Below is a small trained network, with its code and all its weights. Each question gives an input and a class and asks what happens when units are switched off, that is, made to give their printed mean instead of their output.

import numpy as np


def w(rows, s, z=0):
    codes = np.array(rows[::2]) - 128.0
    scale = np.full(codes.shape[1], s)
    scale[-1] = z or s
    return codes * scale


def norm(h):
    return h / np.sqrt((h * h).mean(-1, keepdims=True) + 1e-5)


def f(y):
    return np.maximum(y, 0)


def log_softmax(a):
    a = a - a.max(-1, keepdims=True)
    return a - np.log(np.exp(a).sum(-1, keepdims=True))


def net(x, mask):
    res = np.array(x, float).reshape(1, 3) / 4 @ E
    u = 0
    for l in range(3):
        y = f(norm(res) @ A[l][:, :-1].T + A[l][:, -1])
        res = res + np.where(mask[u : u + 5], y, B[l][:, -1]) @ B[l][:, :-1]
        u += 5
    return log_softmax(norm(res)[-1] @ U[:, :-1].T + U[:, -1])


A, B = {}, {}
E = w([
[65,79,172,97,131,2,147],'x0',
[30,118,57,168,152,146,101],'x1',
[105,98,95,169,163,131,206],'x2',
],0.0083)
A[0] = w([
[89,133,150,99,147,74,118,161],'0.n0',
[193,166,146,74,117,160,2,13],'0.n1',
[239,163,118,94,127,154,48,1],'0.n2',
[237,141,224,85,84,108,100,26],'0.n3',
[210,114,163,110,137,135,93,112],'0.n4',
],0.0094,0.0018)
B[0] = w([
[121,106,137,133,145,162,199,189],'0.n0',
[153,132,115,250,67,82,145,238],'0.n1',
[39,110,158,146,69,151,185,235],'0.n2',
[189,137,77,80,195,101,54,254],'0.n3',
[113,114,143,60,94,118,143,202],'0.n4',
],0.014,0.0078)
A[1] = w([
[107,180,138,232,75,171,33,218],'1.n0',
[72,174,183,158,116,254,150,6],'1.n1',
[162,194,220,189,51,223,68,201],'1.n2',
[253,166,138,66,170,71,79,51],'1.n3',
[136,176,59,108,233,214,19,72],'1.n4',
],0.009,0.0011)
B[1] = w([
[170,114,96,190,81,100,185,254],'1.n0',
[111,145,137,90,161,148,72,205],'1.n1',
[115,96,117,131,44,116,177,224],'1.n2',
[176,248,132,140,143,107,138,238],'1.n3',
[133,105,66,103,155,144,96,184],'1.n4',
],0.017,0.0063)
A[2] = w([
[21,95,213,168,184,45,168,231],'2.n0',
[151,191,2,117,95,167,106,212],'2.n1',
[129,170,158,58,42,140,155,223],'2.n2',
[71,81,69,52,160,140,158,233],'2.n3',
[206,150,86,76,149,15,166,252],'2.n4',
],0.012,0.0017)
B[2] = w([
[212,170,78,45,10,202,105,236],'2.n0',
[56,90,190,130,196,28,162,255],'2.n1',
[98,215,206,165,195,227,167,194],'2.n2',
[154,56,82,80,130,148,97,225],'2.n3',
[135,178,152,101,186,99,10,248],'2.n4',
],0.011,0.0099)
U = w([
[129,97,166,191,149,164,86,2],'0',
[161,110,105,79,71,185,112,184],'1',
[71,130,198,138,164,197,184,77],'2',
[106,136,155,255,36,88,191,139],'3',
[155,216,199,138,194,62,75,144],'4',
[60,38,110,126,223,103,136,124],'5',
],0.014,0.0069)

Each question gives the input, the list of numbers given to net, and the class t.
The units are the neurons (one row each of A and B). Each row of codes is followed by its name. A weight is (code - 128) times the scale printed after its matrix; where a second scale follows, it is the last column's (A, B and U).
mask holds one flag per neuron, layer by layer. A switched-off neuron (its flag False) gives its mean, the last column of its row in B, instead of its output. The means were averaged over made-up inputs and are rounded, as every weight is.
A unit's drop is (log p(t) with every unit on - log p(t) with that unit switched off) / (log p(t) with every unit on - log p(t) with every unit switched off).
most important unit: the unit with the biggest drop
top k neurons: the k neurons with the biggest drops, biggest first
k most important neurons of layer l: the k neurons of layer l with the biggest drops, biggest first
drop of u: that unit's drop, to one decimal
input [-5,-8,3], class 4: most important unit : 0.n3
input [8,-1,3], class 1: top 2 neurons : [2.n0 0.n3]
input [-7,-8,6], class 2: top 3 neurons : [0.n2 2.n2 1.n0]
input [2,-1,7], class 1: top 2 neurons : [0.n3 1.n3]
input [-1,-3,-5], class 3: top 3 neurons : [0.n1 0.n2 1.n0]
input [-7,-6,8], class 2: top 2 neurons : [0.n3 0.n1]
input [3,5,-6], class 3: top 3 neurons : [0.n3 0.n4 0.n2]
input [1,2,5], class 1: top 2 neurons : [0.n3 0.n1]
input [-7,-1,5], class 2: 2 most important neurons of layer 0 : [0.n3 0.n1]
input [-2,1,3], class 5: top 2 neurons : [0.n1 0.n3]
input [5,7,1], class 1: top 2 neurons : [0.n3 2.n0]
input [-7,0,7], class 5: 2 most important neurons of layer 0 : [0.n1 0.n2]
input [-6,-6,0], class 3: top 2 neurons : [0.n2 0.n1]
input [0,8,4], class 5: 3 most important neurons of layer 0 : [0.n1 0.n2 0.n4]
input [1,1,-6], class 3: drop of 0.n1 : 2.0
input [4,0,8], class 1: drop of 2.n0 : 0.1
input [-6,4,5], class 5: drop of 0.n1 : 0.8
input [-3,5,0], class 5: most important neuron of layer 1 : [1.n4]
